Below are the code and all the weights of a small trained network. Each question names an input and a class and asks about switching units off, where a switched-off unit gives its printed mean instead of its output.

import numpy as np


def w(rows, s, z=0):
    codes = np.array(rows[::2]) - 128.0
    scale = np.full(codes.shape[1], s)
    scale[-1] = z or s
    return codes * scale


def f(y):
    return y / 2 * (1 + np.tanh(0.7978845608 * (y + 0.044715 * y**3)))


def log_softmax(a):
    a = a - a.max(-1, keepdims=True)
    return a - np.log(np.exp(a).sum(-1, keepdims=True))


def net(x, mask):
    res = np.array(x, float).reshape(1, 8) / 4 @ E
    y = f(res @ A[0][:, :-1].T + A[0][:, -1])
    res = res + np.where(mask, y, B[0][:, -1]) @ B[0][:, :-1]
    return log_softmax(res[-1] @ U[:, :-1].T + U[:, -1])


A, B = {}, {}
E = w([
[143,135,158,91,254,124,74,128,44,160,122,136],'x0',
[122,127,128,126,130,137,104,110,148,140,137,121],'x1',
[222,140,148,177,83,164,89,100,108,117,85,181],'x2',
[103,122,122,162,149,214,153,104,76,48,209,109],'x3',
[134,98,132,136,138,162,102,165,146,61,59,45],'x4',
[60,105,74,223,128,178,92,180,101,209,92,188],'x5',
[163,91,127,193,92,36,89,153,89,154,201,42],'x6',
[90,111,176,222,190,57,147,77,157,91,98,158],'x7',
],0.0084)
A[0] = w([
[173,83,139,134,91,66,87,139,104,129,148,97,88],'n0',
[182,139,169,54,229,109,134,50,40,151,100,88,98],'n1',
[68,81,88,218,133,129,122,216,58,172,96,160,32],'n2',
[158,99,173,132,96,126,97,89,119,146,99,147,52],'n3',
[126,132,106,155,144,208,145,61,93,119,162,78,71],'n4',
[251,163,164,153,98,134,65,74,145,77,123,167,136],'n5',
[123,102,127,156,137,204,147,69,20,52,199,86,145],'n6',
[89,146,132,129,151,198,186,129,167,134,72,193,77],'n7',
[141,82,162,152,105,102,57,206,128,84,137,60,94],'n8',
[183,103,144,179,113,50,182,180,63,106,154,105,51],'n9',
[119,147,162,61,134,150,182,85,148,111,91,203,77],'n10',
[132,101,119,162,2,118,182,148,174,121,128,124,51],'n11',
[40,113,104,136,127,144,151,111,123,199,92,77,61],'n12',
[172,168,174,53,136,84,183,52,152,118,173,105,36],'n13',
[211,117,153,142,101,137,110,101,71,116,82,176,95],'n14',
[137,101,142,106,106,93,143,146,136,174,41,143,57],'n15',
[127,117,111,80,100,56,146,192,172,179,81,155,94],'n16',
[128,141,89,148,72,116,234,126,236,81,124,91,103],'n17',
[64,144,151,56,102,164,101,90,116,95,83,165,31],'n18',
[140,207,172,143,216,124,100,176,79,169,138,108,108],'n19',
[87,115,133,112,144,134,77,123,63,137,109,147,36],'n20',
[155,113,173,110,127,106,87,109,191,190,77,98,110],'n21',
[132,162,150,183,165,36,150,53,154,81,139,174,75],'n22',
[114,157,138,97,168,186,190,129,163,134,83,147,30],'n23',
[218,145,163,219,101,197,135,97,111,146,69,144,79],'n24',
[66,109,142,211,179,81,152,113,132,104,77,137,73],'n25',
[80,103,193,189,179,107,156,111,144,103,83,193,72],'n26',
[109,41,66,183,153,174,89,215,112,102,12,69,112],'n27',
[113,197,128,158,115,98,188,62,96,231,212,231,70],'n28',
[140,63,118,217,97,81,67,123,106,190,206,81,41],'n29',
[110,161,122,90,116,61,79,118,175,166,65,114,94],'n30',
[243,144,99,183,95,140,117,76,92,125,129,184,65],'n31',
[124,112,116,185,132,184,141,134,138,72,216,142,81],'n32',
[182,172,48,14,75,219,95,222,100,168,161,91,48],'n33',
[177,147,95,86,120,49,101,189,145,146,80,137,102],'n34',
[103,83,187,72,189,141,42,132,96,134,102,140,87],'n35',
[104,115,230,176,149,156,81,117,174,84,59,33,101],'n36',
[181,151,149,114,123,81,102,119,171,196,57,130,81],'n37',
[81,117,62,206,107,182,96,198,107,174,111,189,26],'n38',
[94,79,211,174,154,102,92,58,185,98,127,121,70],'n39',
[141,73,85,97,208,83,107,101,41,117,97,147,46],'n40',
[126,123,88,88,166,199,149,124,171,57,7,110,116],'n41',
[50,103,74,70,209,84,209,157,195,154,177,88,87],'n42',
[99,120,82,146,57,129,191,53,180,130,115,149,70],'n43',
[220,155,181,79,131,103,160,134,146,35,101,44,109],'n44',
[65,136,103,91,154,67,187,185,97,91,145,114,107],'n45',
[179,96,148,68,121,94,173,46,111,87,134,117,1],'n46',
],0.0084,0.0094)
B[0] = w([
[111,190,92,121,140,93,135,65,122,133,117,97,166],'n0',
[116,108,96,218,74,133,55,160,103,90,119,163,208],'n1',
[177,132,121,126,171,178,81,136,219,156,164,135,199],'n2',
[121,95,131,109,181,153,134,133,116,101,138,104,127],'n3',
[141,105,139,177,209,109,206,95,140,59,132,135,161],'n4',
[51,110,157,122,122,159,137,184,121,170,121,52,205],'n5',
[88,109,78,170,195,118,199,115,137,128,88,190,255],'n6',
[167,223,72,132,160,82,108,88,92,153,129,32,194],'n7',
[109,218,109,68,121,32,135,96,105,116,182,113,177],'n8',
[161,185,81,100,164,97,118,117,71,151,140,91,164],'n9',
[127,176,67,136,164,64,106,108,83,166,147,59,178],'n10',
[131,128,106,187,107,143,52,155,97,46,88,137,184],'n11',
[149,75,166,136,143,195,87,79,159,127,152,48,148],'n12',
[169,112,90,133,168,179,58,117,224,192,191,164,184],'n13',
[60,118,188,122,115,156,116,141,121,129,123,48,169],'n14',
[145,108,123,186,178,146,174,100,126,90,167,138,151],'n15',
[103,100,121,180,192,150,181,116,102,84,143,143,188],'n16',
[114,126,113,206,86,132,36,168,94,82,73,168,229],'n17',
[186,187,106,116,158,115,115,64,109,109,137,63,144],'n18',
[107,126,100,185,76,164,79,155,94,56,100,154,185],'n19',
[152,101,113,115,136,152,85,115,154,87,120,126,133],'n20',
[97,110,93,147,166,121,176,122,132,110,134,150,168],'n21',
[207,99,150,51,77,113,160,120,123,157,66,154,199],'n22',
[156,181,119,91,168,71,101,80,84,92,141,54,153],'n23',
[70,102,222,128,139,139,123,142,139,149,140,38,191],'n24',
[213,80,143,88,71,185,164,114,111,149,94,113,194],'n25',
[205,104,124,76,65,130,173,124,112,155,86,122,193],'n26',
[85,125,140,57,100,87,119,139,178,143,180,214,223],'n27',
[68,161,180,42,61,36,128,133,158,77,226,230,210],'n28',
[159,217,79,109,143,78,124,70,75,149,122,57,197],'n29',
[112,119,129,164,207,139,199,126,122,81,143,143,174],'n30',
[77,83,158,75,128,159,135,127,118,122,151,65,170],'n31',
[117,106,121,182,202,104,188,107,131,89,93,161,178],'n32',
[254,63,183,77,12,115,192,96,68,133,46,153,222],'n33',
[111,128,124,148,193,146,192,107,122,97,107,162,174],'n34',
[123,149,141,189,83,122,92,175,123,83,87,129,168],'n35',
[122,129,152,47,64,82,142,140,120,121,160,195,201],'n36',
[112,124,106,163,183,149,178,118,135,101,126,155,173],'n37',
[210,115,102,147,202,209,78,120,234,161,189,123,202],'n38',
[227,101,142,115,101,154,156,139,95,149,92,118,183],'n39',
[148,113,131,194,97,111,79,120,109,59,121,123,157],'n40',
[90,187,91,91,104,50,135,116,106,133,206,123,221],'n41',
[76,74,222,113,120,159,113,164,99,158,130,10,227],'n42',
[124,126,117,173,88,138,70,164,98,75,84,136,176],'n43',
[149,139,122,114,176,206,87,141,251,206,182,184,229],'n44',
[80,117,170,115,108,187,129,128,127,164,118,80,184],'n45',
[201,132,121,130,194,168,98,107,204,137,165,110,149],'n46',
],0.008,0.0094)
U = w([
[176,118,114,138,159,194,78,131,246,183,157,140,99],'0',
[139,218,81,117,141,93,128,93,80,150,134,62,98],'1',
[233,63,158,99,62,157,199,131,105,150,72,138,98],'2',
[101,115,114,204,89,161,41,173,108,69,87,150,110],'3',
[76,92,113,177,196,158,254,124,144,107,114,161,112],'4',
[18,76,202,114,123,182,132,161,138,166,135,27,113],'5',
[80,144,110,136,106,140,147,165,140,197,112,162,253],'6',
[71,139,146,76,79,90,140,142,166,127,191,200,139],'7',
],0.0084,0.025)

Each question gives the input, the list of numbers given to net, and the class t.
The units are the neurons (one row each of A and B). Each row of codes is followed by its name. A weight is (code - 128) times the scale printed after its matrix; where a second scale follows, it is the last column's (A, B and U).
mask holds one flag per neuron, in row order. A switched-off neuron (its flag False) gives its mean, the last column of its row in B, instead of its output. The means were averaged over made-up inputs and are rounded, as every weight is.
A unit's drop is (log p(t) with every unit on - log p(t) with that unit switched off) / (log p(t) with every unit on - log p(t) with every unit switched off).
The circuit of an input: a set's keep is (log p(t) with only the set's units on - log p(t) with every unit switched off) / (log p(t) with every unit on - log p(t) with every unit switched off). Starting from the 12 units with the biggest drops (on a tie, the unit counted first), units are removed one at a time, each time the one whose removal leaves the highest keep (on an exact tie, the one counted first), for as long as the keep stays at least 0.8.
circuit, biggest first: the units of the circuit, biggest drop first
most important unit: the unit with the biggest drop
k most important neurons: the k neurons with the biggest drops, biggest first
drop when u is switched off: that unit's drop, to one decimal
input [-6,3,7,0,-2,-8,-4,7], class 0: most important unit : n44
input [-5,4,-8,-5,4,-6,-4,-7], class 5: 3 most important neurons : (n42; n45; n22)
input [5,2,-3,4,6,-4,-5,-2], class 7: 2 most important neurons : (n41; n36)
input [-2,6,3,3,-6,-7,5,4], class 0: 2 most important neurons : (n13; n46)
input [5,3,-7,-8,3,-2,6,-3], class 4: circuit, biggest first : (n34; n30)
input [-2,8,-4,-8,8,7,2,-5], class 4: 3 most important neurons : (n16; n30; n34)
input [0,-6,6,2,8,1,7,6], class 7: 2 most important neurons : (n27; n36)
input [8,3,-5,8,-7,1,-6,2], class 3: circuit, biggest first : (n1; n19)
input [-4,4,1,7,-4,3,-6,-6], class 4: circuit, biggest first : (n32; n4)
input [-7,5,6,-6,-6,5,-5,4], class 3: 2 most important neurons : (n43; n11)
input [-4,6,0,-2,-6,3,-7,4], class 1: circuit, biggest first : (n7; n10)
input [8,-6,6,1,-4,-8,0,1], class 0: 2 most important neurons : (n44; n13)
input [6,-5,0,3,-5,1,-2,5], class 3: circuit, biggest first : (n1; n19)
input [-8,-4,-6,3,3,-4,-2,-1], class 3: circuit, biggest first : (n17)
input [7,-3,-8,-7,-5,-3,0,-5], class 5: 2 most important neurons : (n42; n45)
input [-3,5,0,6,8,-6,8,-7], class 1: 2 most important neurons : (n8; n0)
input [-5,-4,-4,5,-7,-4,8,-4], class 1: 2 most important neurons : (n29; n9)
input [6,5,-7,0,0,2,-1,-5], class 5: 2 most important neurons : (n42; n17)
input [-5,4,-4,8,-3,4,4,6], class 4: 2 most important neurons : (n32; n6)
input [-5,5,6,5,5,-2,3,3], class 5: circuit, biggest first : (n5)
input [5,4,4,-2,5,-2,-6,1], class 1: circuit, biggest first : (n41; n10)
input [1,0,-4,-5,1,-3,-4,-4], class 4: 3 most important neurons : (n16; n30; n34)
input [4,-2,7,3,4,-5,3,-5], class 5: 2 most important neurons : (n5; n14)
input [-6,-3,-1,4,-3,4,3,-3], class 3: circuit, biggest first : (n11; n43)
input [-5,-6,7,5,8,-1,-6,5], class 7: drop when n36 is switched off : 0.8
input [-7,1,-7,-2,5,-4,-7,0], class 1: drop when n10 is switched off : 0.4
input [-2,1,-4,-5,7,2,2,-8], class 2: drop when n33 is switched off : 2.4
input [3,-2,-2,-6,-2,2,6,4], class 1: circuit, biggest first : (n29)
